In the rows, 128 means zero.
Rows lie near named flat spaces through zero. A row that begins with a name and a colon came from that space; any other row is followed by the name of its block's space that it lies nearest.
q860q332: [132  72 210 120 175 145 105 182  69 156 125 205  95 109 100 158  91 172
 117 120]
q625q910: [111 162  30 208 127 139 112 117 175 114 137 112 141 136 163 116 200 100
 130 118]
q625q910: [ 71 176  67 131  90 117 122 116 197 142  81 105 146 155 174  87 174 180
 129 113]
q973q148: [117 137 105 123 160 144 115 141  95 133  83 119 149 142 141 130 143  85
  85 144]
q890q720: [ 80 134  99 140 114  85 160  81 107 133 133 138 134 131 159 156 113 114
  98 110]
q973q148: [113 113  88 165 148 140  51 182 110 146 141 164 151  72 130 132 197 147
  75 140]
q860q332: [154 112 122 173 170 155  74 186 101 141 150 147 139  72 116 137 160 127
 127 156]
q973q148: [144 154 111  81 148 126 167  93 119 115  80  79 168 111 151 130 127 124
 151 156]
q625q910: [ 80 111 122 121 143 135 105 143 126 146  86 188 121 141 146 133 166 188
  73  97]
q860q332: [166 152 155 193 159 176 109 186 167 171  96 119 124 208 122  88 182 116
  56 159]
q860q332: [118 119 105 175 142 132  95 152 103 136 152 148 128 115 127 141 145  94
  96 131]
q973q148: [126 123 137 128 159 145 147 121 122 132  87 150 121 177 137 136 147 122
  75 116]
q890q720: [128 127 110 139 165 132 138 119  88 125 114 128 141 121 141 153 129  88
 110 138]
q890q720: [133 159 129  99  37  60 159  79 180 133 183  70 156  91 130 105 112 173
 154 149]
q625q910: [129  89 155 126 133 124 115 134 109 131 154 182 113 115 110 150 140 155
  82 110]
q973q148: [131 140 174 134 159 136 105 190  77 185  93 112 146 139 124 119  96 102
  86 182]
q625q910: [138 121 128 149 108 113 116 130 135 131 174 132 128 105 117 130 137 132
 119 132]
q625q910: [110 141 131 111 125 132  94 169 110 148 106 106 140 114 127 109 101 120
 151 151]
q890q720: [120 122 160 121 133  82 129 136  92 181 139 146 165  53 143 150 128 210
  87 166]
q625q910: [174 129 152 118 178 152 180 104 131 117  92 122 129 142 135 141 134 144
 146 136]
q973q148: [144 119 172 100 134 123 155 120 121 131 123 130 120 122 120 135  94 157
 157 131]
q973q148: [127 136 121 134 142 131 120 139 126 144 110 127 145 121 139 125 152 144
 103 143]
q860q332: [116 122  93  72  95  99 140  79 132  84 152 115 142  60 133 141 116 156
 198 111]
q625q910: [121 144 130 113 153 136 168 106 127 129  74 117 129 162 152 130 115 130
 140 125]
q890q720: [132 143 110  94 172 107 218  45  87 108  80 105 158 121 171 173 108 110
 135 135]
q860q332: [139 155  96 128 133 140 135 118 142 117 104  89 148 146 140 113 150  93
 126 143]
q890q720: [ 78  98 112 150 162 143 107 139 108 136  98 209 105 153 145 152 165 152
  64  82]
q860q332: [190 149 125 105 120 155 158 102 210  93 119  84 134 135 123  95 170 173
 189 133]
q973q148: [100 146 124 127 127 117  86 177 112 173 107 116 158  84 143 112 126 165
 130 164]
q890q720: [134 136 140 138 170 157 145 140  90 128  87 112 115 185 128 133  88  44
 130 136]
q890q720: [128 126  86 110 152 112 177  60 114  93 119 128 149  88 159 167 141 138
 153 115]
q860q332: [137 145  84 137 123 127 133 107 139 105 139  97 145 111 138 127 144  99
 153 135]
q973q148: [134 136 111 153 106 127 101 146 112 120 169  95 126 131 108 120 102  37
 137 144]
q973q148: [165 134 120 133 139 122 136 117 150 131 140 119 161  73 137 130 179 188
 128 154]
q860q332: [162 162 152 116 152 139  99 190 123 176  92  73 179  71 133  96 130 172
 161 209]
q625q910: [179 122 187  42  77 111 183  74 188 100 141 104 122 140 100 108 121 197
 149 120]
q625q910: [130 142  97 164  91 111 110 128 132 119 186  94 132 112 118 121 114  67
 149 140]
q890q720: [104 129 123 106 131 152 162  95 161 104  71 147  95 223 139 119 139 122
 108  75]
q860q332: [156 140 129  72 133 138 188  73 147  84  95  90 129 146 133 127 107 121
 190 119]
q890q720: [129 126 129 147  60  98  73 162 164 145 210 121 134  66 103 102 137 173
 147 143]
[142 130 114 138 159 157 121 138 120 119 105 125 131 151 128 128 152  90
 106 133]	q860q332
[145 121  83 121 149 182  74 161 128  85 117 118 127 125 109 113 162  70
 152 123]	q625q910
[155 122 147 164 146 138 111 161 126 145 153 136 126  99 118 130 132 146
 146 148]	q860q332
[123 154  97 142 112 124 144 104 125 116 125  85 134 186 133 120 120  27
  92 133]	q890q720
[190  94 199  69 167 143 221  63 111  83 113 143  96 165 106 165  84 123
 153 104]	q973q148
[ 75 148 113  97  60  69 128 106 139 146 142 107 148 102 145 116 103 163
 131 129]	q860q332
[133 104  97 138 167 153  86 150  91 113 128 157 141 101 122 148 176  98
  80 129]	q973q148
[136 112 141 128 135 128 134 121 133 127 134 154 123 125 125 138 147 158
 106 118]	q625q910
[147 128 115 148  95 129  87 154 150 116 188 109 126  87 103 110 128 118
 178 138]	q890q720
[139 123 137 136 149 134 148 119 109 120 128 128 119 135 127 143 105 100
 145 127]	q860q332
[121  90 131 113 138 138 117 124 116 103 140 177 104 112 115 150 132 147
 137  91]	q973q148
[127 167  90 120 108 128 151  97 164 115 101  77 146 170 146 103 148  95
 119 134]	q860q332
[105 169  95 125 122 119 137 119 145 145  84  90 157 142 161 108 142 133
 120 146]	q973q148
[ 99 129 131  86 167 140 159 109  63 120  53 124 126 192 142 148  84  44
  88 120]	q860q332
[139 115 138 197 102  95 110 145 138 148 226 148 117  53 117 142 114 171
 178 136]	q860q332
[154  99 180 118 188 169  91 194 107 156  91 174 128 102 113 130 154 197
 111 145]	q890q720
[187 109 175 137 196 164 163 134  94 114 121 133 108 121 113 155  88 108
 191 140]	q860q332
[103 121  62 100 166 151 138  86 125  87  69 154 142 139 160 148 194 129
  91  91]	q973q148
[ 95 120 125 153 103  88  99 143 113 163 167 154 140  84 134 138 136 163
  85 135]	q890q720

Rows lie near named flat spaces through zero. A row that begins with a name and a colon came from that space; any other row is followed by the name of its block's space that it lies nearest.
q816-q729: [140 147 126 132 141 130 133 169 120 147  95 117 108 118 128 126 128 110
 123 103]
q282-q885: [101  86 131  84 151  97 111 130 185 123 100  95 126 150 112  99 131 102
 119 206]
q85-q333: [  3  67 106 162 119 140 209  66 131  82 147 120 129 149 183 199 198 162
 179 159]
q404-q789: [145 130 103 125 101 124 118 145 174 136 112  99 146 120 127 102 119 131
 116 140]
q404-q789: [101 102 124  60 113 129 138 103 156  88 165 101 172 158 123  89 114 110
 113 199]
q722-q277: [117 117 131 156 158 106 102 184 133 133  83 143 119 125  98  97 132 101
 131 113]
q816-q729: [189 148 146  69 121 130 109  97 141 182 130  76  80  93 143 140 110 114
  95 166]
q85-q333: [ 87 114  98 167  93 128 161 141 163 135 111  83 126  97 163 154 172 148
 135 133]
q816-q729: [ 56 135 201 150 187  89 168 204  40  84 160 152 145 141 117 180 199 137
 117 113]
q816-q729: [120 140 131 126  98 171 173  56  72 122 191 132 116 109 173 183 136 150
 141 110]
q722-q277: [ 66  95 111 185  91 150 124 135  94  92 169 153 154  78 118  79 139  96
 143 102]
q722-q277: [137 145 151 135 141 112 135 132 113 128 139 138 133 141 131 168 145 163
 124 121]
q282-q885: [ 80 105 142  93 135 112 143 157 135 104 138  91 145 128 122 106 149  97
 108 179]
q722-q277: [180 158 147 118 140 122 105 149 116 169 112 116  95 101 122 132 117 117
 107 113]
q282-q885: [155 114 125 126 156 115  90 109 160 157  82 141  92 142 113 121 108 121
 140 139]
q816-q729: [119 135 176 104 148 110 142 112  94 118 170 129 129 139 134 176 153 152
 114 153]
q404-q789: [164 158 147 182 170 113 120 130  98 148 100 191 103 158 125 192 135 182
 154  63]
q816-q729: [192 157 139  81 161 101 114 128 170 147  93 126 130 192 118 150 103 163
 115 148]
q816-q729: [133 119 112 132 107 149 136  56 132 127 151 142 124 136 150 154 119 156
 150 130]
q722-q277: [103 113 142 123 126 122 136 129 127 152 126  82  89  80 147 146 160 107
 116 158]
q404-q789: [161 127 133 131  93 117  84 117 151 152 152 106 129  78 119 107 121 131
 103 151]
q404-q789: [107 129 115 144 125 145 151 138 111 124 120 128 120 119 140 132 136 116
 140 104]
q85-q333: [180 166 104 144 112 121 110 202 161 150  83 112 147 119 113  94 110 129
 108  91]
q722-q277: [109  96 105 124 129 127 116 108 166 114 111 136 138 153 117  98 114 118
 144 153]
q282-q885: [139 145 116 164 130 138 138 130 115 130 115 157 128 141 135 151 127 153
 148  80]
q404-q789: [112 135 140 144 168 136 160  97  81 101 134 193 128 191 135 182 132 163
 166  90]
q85-q333: [165 134 109 181 130 119  88 140 154 159  81 155 110 120 114 122 115 143
 143  89]
q282-q885: [133  98 135 129 119 142  97  65 125 185 127  99  42  48 147 135 131  88
 130 156]
q722-q277: [ 45  67 139 169 145  95 118 145 143 120 112 117 109  98 121 126 182 108
 139 167]
q282-q885: [148 129 141 105 161 114  99 150 133 135 103 139 119 145  99  98 106 101
 120 136]
q85-q333: [102 124 120 149 161 128 150 145 120 117  90 153 119 164 129 145 138 130
 155 101]
q404-q789: [131 128  96 157  44 152 123 114 143 124 178 102 164  65 142  99 127 138
 115 123]
q816-q729: [127  90 135 129 113 129  95  47 145 167 144 108  71  73 144 144 135 121
 133 175]
q282-q885: [159 137 128 140 200 102  97 172 143 137  45 184 114 196  87 114 100 124
 149  92]
q282-q885: [ 98  93 148 112 125  98 123  98 162 138 142  85 112 108 141 154 165 140
 115 202]
q85-q333: [159 177 134  98 148 127 138 227 105 115 105 126 162 152 101  84 104  97
  99  89]
q722-q277: [149 116 128 110 123 130  94 119 146 173 108  91  77  75 126 101 116  82
 113 154]
q85-q333: [150 160 106 123 139 127 141 194 144 113  87 137 166 177 112 102 106 131
 126  91]
q85-q333: [149 122 128  76 163 130 127  71 145 112 120 162 134 212 120 134  89 142
 147 153]
q404-q789: [122 143 133 119 142 110 145 181 135 112 113 119 156 156 120 127 139 135
 116 126]
q816-q729: [ 94 101 145 154 133 126 130  81 106 129 151 141 100 108 142 167 157 140
 146 139]
q404-q789: [102 126 118 159  90 151 134 167 101 150 135  83 101  29 143 101 150  75
 113 107]
q282-q885: [142 153 155 109  99 128 134 132  97 113 196 116 165 107 130 133 133 145
  95 135]
q722-q277: [106 119 138 118 143 110 151 117 143 120 125 116 129 157 142 170 155 157
 132 157]
q85-q333: [133 144 155 100 177 128 132 159  83 120 117 151 117 154 109 119 114  95
 124 110]
[107 116 134 167 102 128 119 127 113 139 152 116 115  66 136 134 156 125
 124 124]	q85-q333
[118 135 165 142 102 122 117 141  78 121 197 121 142  66 123 126 152 124
  99 129]	q404-q789
[171 161 105  79  92 124 142 176 191 156 100  40 143 114 145 112 122 127
  84 157]	q85-q333
[125 141 202 119 151  97 118 130  62 101 205 162 154 132 107 159 151 155
 104 138]	q404-q789
[127 133 101  83 119 136 160 113 162  79 138 135 195 213 129 116 102 157
 134 147]	q85-q333
[ 99 121 162 110  98 145 140 105  71 131 203  91 109  48 148 134 154  95
 101 154]	q816-q729
[ 91  88 101 152 131 132  98 168 146 129  85 124 113  93 101  48 119  55
 137 127]	q722-q277
[163 137 139 117 143 131  97 127 115 149 119 140 104 116 111 108 102 103
 122 119]	q282-q885
[ 85 103 114 150 135 125 129 159 134 111 107 133 135 126 116  97 138 101
 139 125]	q722-q277
[172 127 110 108 112 147  88 107 145 156 118 121 106 101 116  78  83  90
 121 132]	q722-q277
[151 149 145 148 164 103 109 182 119 135  96 155 128 146 102 129 127 135
 124  96]	q722-q277
[100 132 130 180 125 145 157 126  82 141 131 133  92  88 157 175 164 134
 147  85]	q282-q885
[149 128  76 128  98 136 129 119 197 129  95 116 154 157 135 109 105 151
 139 131]	q404-q789
[175 155 121 152 129 123  92 171 128 132 111 162 150 133  95  90  97 128
 123  82]	q85-q333
[161 120 109 128 124 133  99 101 165 175  88 109  80 103 134 123 111 114
 133 137]	q816-q729
[177 178 139 129 178 125 113 205  88 112  95 194 156 186  81  93  85 116
 128  53]	q282-q885
[128 155 139 125 180 121 150 217 104 154  57 107  85 125 127 135 142  86
 120  92]	q85-q333

Each name stands for a flat space through zero: a line, a plane or more. A row that begins with a name and a colon came from that space; any other row is followed by the name of the space it lies nearest, among the names in its block.
q22q895: [134  84  75 127  85 151 154 148  94 130 110 146 165 142 147 147 148 135
 186 104]
q611q746: [129  95 144 123 152 151  75 137  80 139 117 141 124 115 127 174  96 163
 169  89]
q773q250: [112 111 176 146 197 111  60 123 155 120 139  88  72 119 137 165 125 125
  58 156]
q264q302: [170 116 151 108 116 132 185 139 112  94 177 133 103 143  80 103 141 149
 247 130]
q773q250: [137 159 135 145 146 166 155 153 121 154 148  86  94 152 154 111 125  75
  95 194]
q264q302: [119 139 146  83 121 166 118 161 109 136 118 165 122  78  82 150 133 148
 162 112]
q611q746: [133 102  61 175  97 180 150 159 102 144 125 115 140 149 205 130 162  96
  93 156]
q471q32: [125  76  96 122 137 114 149 130 127 116 110 119 154 147 144 146 142 121
 139 105]
q147q323: [115 102 112 147 129 111  86 100 126 109 121 161 160 102 151 133 127 170
 101  69]
q22q895: [210  66  70 145 146  69 123 156 127  95  30 138 103 148  89 113  71 147
  78  64]
q147q323: [126 153 160 122 110 153 143 119 120 113 191 150 124 106 117 105 152 153
 187 133]
q611q746: [153  82  78 151 100 114 139 134 123 105 107 141 141 141 142 125 142 145
 135 101]
q471q32: [108 136  98 121 118 124 146 134 143 151  92 115 153 141 144 134 134  90
  85 143]
q773q250: [116  85 161 108 199 154  90 173 132 119 124 105  72  93 115 184 146 119
  85 144]
q471q32: [104 173 200 149 170 143  80 101 126 155 184  87  91 137 153 138 105 117
 117 181]
q147q323: [131 126 118 138 110 111 104 135 156 115 108 139 110 108 116 131 145 139
  84 133]
q22q895: [120 120 114 117 119 143 164 125 101 149 133 115 163 162 148 136 124 108
 186 130]
q611q746: [107 164 134 134  77 143  93 120 117 166 123 137 138 130 134 150 122 134
 156 153]
q22q895: [ 75 137 116 140 109 143 117 105 137 148 145 124 169 125 184 145 161 113
 103 145]
q471q32: [114 103  94 142 130 139 145 129 114 146 118 103 157 161 179 145 134  97
 120 136]
q611q746: [107 117  86 138  58 129 146 156 168 140 108 100 120 152 145 162 201  86
 116 208]
q611q746: [148 165 160 111 163  75 140  92 145 119 122 129 129 137  85  81  70 134
 121  99]
q773q250: [138 139 130 141 145 176 151 138  95 133 165 128 126 124 157 102 125 120
 130 130]
q147q323: [185 102 112 170 120 108 129 153 148  92 125 111  63 145 117 107 141 133
  98 156]
q264q302: [171  45  99 138 129 141 144 174  97 109 116 106  95 163 128 165 143 130
 189 133]
q471q32: [205  93 119 174 105 100 117 125 114  75 143 151  86 139 104  93 114 191
 175  95]
q22q895: [ 72 138 157 115 100 111 120  81 156 124 178 128 162 125 139 149 175 141
 181 144]
q773q250: [109 160 116 109 124 178 192 155 117 168 137  98 142 150 152 122 145  60
 129 183]
q22q895: [ 65 152 126 107  84 132  95 102 132 162 114 154 187 107 142 165 143 136
 142 120]
q611q746: [142 155 133 130 100 138 163 146 153 115 156 124  96 124 109  99 165 114
 129 177]
q22q895: [150 123 174 114 192 128 140 140 137  95 164 115  77 111  96 108 125 131
 120 130]
q611q746: [113 155 186 105 115 167  95 140 118 128 173 153  95  80  90 149 149 163
 187 146]
q264q302: [140 107 102 145 168 125 117 144 136 117  94 126 118 112 145 119 118 118
  29 107]
q22q895: [117 141  70 176  68 123 137 106 122 171 105 103 174 190 200 126 124  92
 113 160]
q264q302: [ 84 168 116 149 104 113  82  92 141 174  97 125 169 136 170 142 108 113
  67 138]
q264q302: [153 108 109 157  99 123 145 105  93 126 149 125 150 176 155 117 112 145
 208 113]
q147q323: [105 134  73 102  72 103 208 110 153 130 110 137 205 153 136 105 164  98
 152 122]
q147q323: [109 177 135 107 128 129 161 121 146 148 129 121 145 129 122 104 125  94
 105 150]
q264q302: [167 152  96 148 132 102 170 125 150 110 109 133 127 134 125  55 108 112
  54 116]
q471q32: [128  60  99  87 181 122 186 150 120 111 102 110 156 146 127 147 136 100
 141  92]
q773q250: [135  77 183  95 206 120 117 144 138  80 159 118  77  98  83 154 143 152
 149 111]
q22q895: [124 196 169 131  92 164  81 145 136 140 150 160  81  71  95 120 139 152
 109 166]
q147q323: [109 146 127 133  66 144  80 128 133 125 131 181 132  75 117 142 160 175
 134 119]
q773q250: [112 100 105 133 122  99 111 124 142 145  86  99 141 162 146 169 128 106
 112 142]
q471q32: [169  87 104 131 124  55 136 127 162  93  80 119 110 156  88 123 119 138
 122 110]
q147q323: [ 62 187 157  68 146 163 143 112 104 194 125 127 192 122 134 148  98  90
 155 127]
q611q746: [177 126 138 134 174 127 150 135 108 109 136 126 102 134 111  85  85 134
 124 101]
q773q250: [116 103 128 138 141  99 145  71 116 113 164 123 182 161 165 117 119 145
 181  86]
q22q895: [131  97 148  70 146 115 141 134 114 109 118 152 140 112  68 150 119 158
 212  76]
q773q250: [155 135 134 132 109 110 114 128 136 106 122 155 108 109  91 109 120 162
 135 110]
q147q323: [ 86 220 179 113  99 196  73 125  97 180 156 172 134  66 121 134 111 149
 138 141]
q611q746: [ 75 184 169 103 132 139 130 114 162 149 159 115 131 107 126 131 155  99
 104 177]
q264q302: [123 163 151 109 102 113  84 132 133 160  87 134 112 125  82 157  96 135
 143 144]
q264q302: [163 109  82 140 155 150 176 149 113  95 125 156 141 103 145  69 129 130
  67  75]
q264q302: [162 109 132 125 152 119 146 148 134 101 127 122  93 127 101 113 126 130
 122 125]
q471q32: [147  87  82 125 100  84 144 131 150 101  83 142 145 137 109 128 142 139
 125  98]
q471q32: [130  71  67 128 126 112 166 137 128 121  89 116 167 159 156 140 144 105
 120 106]
q147q323: [157  69 116 149 133 115 115 137 120  97 129 124 105 140 130 145 138 154
 153 112]
q471q32: [122  95  72  99 152 104 189 151 147 141  58  93 161 166 135 138 128  61
  79 129]
q773q250: [127 105  75 148  97 130 143 119 101 149 103 126 179 167 175 136 119 118
 148 110]
[ 99 174 154  90  88 137 138 141 165 132 140 143 117  92  83 132 174 122
 140 171]	q147q323
[129 110 126 157 120  87 115 114 153 136 119  73 108 189 148 155 131 102
 128 181]	q264q302
[ 99 169 186 125 173 119 116 113 168 137 164  84  92 128 129 127 134  94
  79 189]	q773q250
[107 101 138 115 206 167 163 135 100 139 159  88 142 144 175 140 127  86
 122 129]	q471q32
[ 97 162 196  99 193 135 103 100 141 105 179 158 126  57 106 105 123 159
  94  89]	q264q302
[ 99 124 149 131 141  87  91  82 151 119 137 129 148 124 135 141 125 149
 119 108]	q773q250
[140 115 146 139 158 105 147 100 147  77 180 134 123 117 129  88 145 152
 126 104]	q147q323
[104 148 112 115 120 140 151 110 107 158 120 134 185 141 153 122 110 111
 144 109]	q147q323
[ 62 154 146  96  96 178 135 115 115 151 175 152 179  96 149 152 174 132
 186 135]	q264q302
[146 142 126 129  81 126 113 132 125 121 121 162 120 110  97 121 128 162
 159 118]	q471q32
[140 186 167 148 141 132 152 104 137 126 189 110 105 140 134  70 116 115
 122 164]	q773q250
[134 153 114 114  76 154 209 122 114 120 178 151 165 135 127  80 160 128
 212 130]	q264q302
[ 80 162 188 129 160 113  61  69 133 141 162 134 147 104 142 141 101 156
 117 109]	q264q302
[ 76 146 148 110 150 158 134 114 123 151 159 118 160 118 161 143 143 105
 125 140]	q22q895
[169 106 106 143  92  74 119 131 139 126  77 112 106 177  98 140 103 133
 157 138]	q471q32
[106 145 142 180 102 156  80  96 110 137 184 134 134 122 188 131 142 154
 134 143]	q471q32
[114  58 122 125 125 151 142 158 122 121 151  87 110 158 151 192 190 109
 193 173]	q264q302
[ 99 194 166 106  83 195 102 147 110 161 159 165 117  74 107 139 147 143
 163 160]	q22q895
[165 132  98 192  93  76 102 106 141 140  94  96 111 193 152 115  92 120
  98 157]	q773q250
[119 143  92 156  37 161 138 130 108 154 142 137 153 150 166 135 162 126
 182 165]	q22q895
[129  93 125 123 125 108 104 144 150 110 105 126 104 118 107 161 151 138
 118 132]	q147q323
[110  47  84 145 152 159  78 152  75 161  75 109 153 150 193 213 113 120
 120 102]	q611q746
[111 133 106 120  82 161 107 145  91 174  93 142 155 133 137 170 118 127
 168 130]	q147q323
[ 98 150 120 113 102 161 142 125 117 143 142 154 167 105 142 125 148 128
 142 121]	q264q302
[154 153 174  97 149 116 158 125 116 133 144 110 105 156  76 113  87 123
 205 139]	q22q895
